Below is a small trained network, with its code and all its weights. Each question gives an input and a target symbol and asks what happens when units are switched off, that is, made to give their printed mean instead of their output.

import numpy as np


def w(rows, s, z=0):
    codes = np.array(rows[::2]) - 128.0
    scale = np.full(codes.shape[1], s)
    scale[-1] = z or s
    return codes * scale


def norm(h):
    return h / np.sqrt((h * h).mean(-1, keepdims=True) + 1e-5)


def f(y):
    return np.maximum(y, 0)


def softmax(a):
    e = np.exp(a - a.max(-1, keepdims=True))
    return e / e.sum(-1, keepdims=True)


def log_softmax(a):
    a = a - a.max(-1, keepdims=True)
    return a - np.log(np.exp(a).sum(-1, keepdims=True))


def net(x, mask):
    ids = ['αβγδεζηθλμπστφψω'.index(c) for c in x.split()]
    T = len(ids)
    res = E[ids] + P[:T]
    r = norm(res)
    for j in range(3):
        rows = slice(2 * j, 2 * j + 2)
        q, k, v = (r @ M[0][rows].T for M in (Q, K, V))
        z = softmax(np.where(np.tri(T) > 0, q @ k.T / 2**0.5, -1e9)) @ v
        o = O[0][rows]
        res = res + np.where(mask[j], z, o[:, -1]) @ o[:, :-1]
    y = f(norm(res) @ A[0][:, :-1].T + A[0][:, -1])
    res = res + np.where(mask[3:15], y, B[0][:, -1]) @ B[0][:, :-1]
    return log_softmax(norm(res)[-1] @ U[:, :-1].T + U[:, -1])


Q, K, V, O, A, B = {}, {}, {}, {}, {}, {}
E = w([
[219,128,8,113],'α',
[141,174,135,127],'β',
[222,145,121,149],'γ',
[162,159,146,140],'δ',
[191,153,163,144],'ε',
[181,199,125,157],'ζ',
[98,181,161,120],'η',
[209,128,144,158],'θ',
[115,213,154,113],'λ',
[120,177,121,98],'μ',
[112,215,192,206],'π',
[124,220,123,108],'σ',
[126,48,147,87],'τ',
[155,133,206,187],'φ',
[91,123,108,172],'ψ',
[151,33,28,204],'ω',
],0.016)
P = w([
[153,253,27,185],'0',
[179,163,71,187],'1',
[158,121,109,171],'2',
[104,145,142,120],'3',
[96,124,172,115],'4',
[102,114,192,122],'5',
[104,109,200,110],'6',
],0.0077)
Q[0] = w([
[177,167,198,66],'head 0',
[108,10,91,103],'head 0',
[89,161,159,18],'head 1',
[175,167,97,49],'head 1',
[241,148,100,135],'head 2',
[82,119,101,36],'head 2',
],0.011)
K[0] = w([
[144,76,170,117],'head 0',
[255,192,59,90],'head 0',
[239,176,77,139],'head 1',
[161,92,168,88],'head 1',
[61,122,186,134],'head 2',
[207,141,140,149],'head 2',
],0.01)
V[0] = w([
[108,62,72,112],'head 0',
[75,105,103,255],'head 0',
[81,118,129,225],'head 1',
[73,84,142,211],'head 1',
[194,158,192,196],'head 2',
[95,155,66,168],'head 2',
],0.013)
O[0] = w([
[139,82,174,12,62],'head 0',
[59,255,156,24,220],'head 0',
[20,222,199,85,206],'head 1',
[136,140,103,42,130],'head 1',
[217,107,172,141,244],'head 2',
[39,126,68,112,255],'head 2',
],0.008,0.0063)
A[0] = w([
[141,104,240,170,139],'neuron 0',
[109,108,92,27,254],'neuron 1',
[91,36,149,113,206],'neuron 2',
[37,128,238,181,162],'neuron 3',
[189,133,33,72,132],'neuron 4',
[182,43,138,185,173],'neuron 5',
[191,250,135,154,128],'neuron 6',
[149,115,188,212,162],'neuron 7',
[114,114,227,92,232],'neuron 8',
[125,92,129,163,26],'neuron 9',
[82,117,220,41,183],'neuron 10',
[134,148,164,159,58],'neuron 11',
],0.011,0.0035)
B[0] = w([
[209,176,100,86,161],'neuron 0',
[110,89,93,22,212],'neuron 1',
[160,221,40,101,141],'neuron 2',
[219,162,159,36,217],'neuron 3',
[107,172,255,97,226],'neuron 4',
[86,100,85,92,193],'neuron 5',
[104,152,86,173,254],'neuron 6',
[154,69,44,46,181],'neuron 7',
[137,132,107,16,183],'neuron 8',
[148,151,98,83,131],'neuron 9',
[139,134,67,65,200],'neuron 10',
[254,141,155,180,148],'neuron 11',
],0.0082,0.0078)
U = w([
[135,204,42,86,226],'α',
[158,136,127,81,223],'β',
[132,13,168,50,180],'γ',
[144,112,150,135,2],'δ',
[125,100,157,175,108],'ε',
[71,104,135,101,67],'ζ',
[92,75,112,165,62],'η',
[146,173,235,164,120],'θ',
[109,122,113,169,104],'λ',
[97,97,162,162,90],'μ',
[230,191,247,131,74],'π',
[123,92,159,147,30],'σ',
[134,111,163,155,22],'τ',
[130,122,138,158,28],'φ',
[194,71,197,200,135],'ψ',
[20,152,187,47,156],'ω',
],0.013,0.005)

Each question gives the input, a string of symbols that net reads in full, and the target symbol t.
The units are the heads (2 rows each of Q, K, V and O) and the neurons (one row each of A and B). Each row of codes is followed by its name. A weight is (code - 128) times the scale printed after its matrix; where a second scale follows, it is the last column's (O, A, B and U).
mask holds one flag per unit, heads first, then neurons. A switched-off unit (its flag False) gives its mean, the last column of its rows in O or B, instead of its output. The means were averaged over made-up inputs and are rounded, as every weight is.
A unit's drop is (log p(t) with every unit on - log p(t) with that unit switched off) / (log p(t) with every unit on - log p(t) with every unit switched off).
The circuit of an input: a set's keep is (log p(t) with only the set's units on - log p(t) with every unit switched off) / (log p(t) with every unit on - log p(t) with every unit switched off). Starting from the 12 units with the biggest drops (on a tie, the unit counted first), units are removed one at a time, each time the one whose removal leaves the highest keep (on an exact tie, the one counted first), for as long as the keep stays at least 0.8.
circuit, biggest first: the units of the circuit, biggest drop first
top k neurons: the k neurons with the biggest drops, biggest first
which heads matter: for each layer, one digit per head in row order, 1 if its drop is at least 0.15 and else 0, layers parted by /
drop when u is switched off: that unit's drop, to one decimal
input α μ ε τ θ, target γ: top 2 neurons => (neuron 5; neuron 6)
input α α α τ, target α: circuit, biggest first => (neuron 2)
input α α φ φ ζ, target π: which heads matter => 001
input λ β α α ψ α, target ω: which heads matter => 000
input α φ φ λ φ σ π, target π: circuit, biggest first => (head 2; neuron 11)
input α α φ α, target π: circuit, biggest first => (head 2; neuron 4)
input α ψ α η, target α: circuit, biggest first => (neuron 4; head 1)
input α α α λ η, target α: which heads matter => 101
input λ φ π α, target π: which heads matter => 001
input ζ γ ψ α φ, target α: which heads matter => 000
input α α α, target γ: top 2 neurons => (neuron 6; neuron 4)
input α ζ λ τ, target α: drop when neuron 2 is switched off => 0.7
input ψ ψ ζ, target ω: drop when head 2 is switched off => 0.1
input α ψ ε, target ω: drop when neuron 1 is switched off => 0.0
input π ψ φ ζ ψ θ, target ω: circuit, biggest first => (head 1)
input α η α α α, target γ: drop when neuron 6 is switched off => 0.2
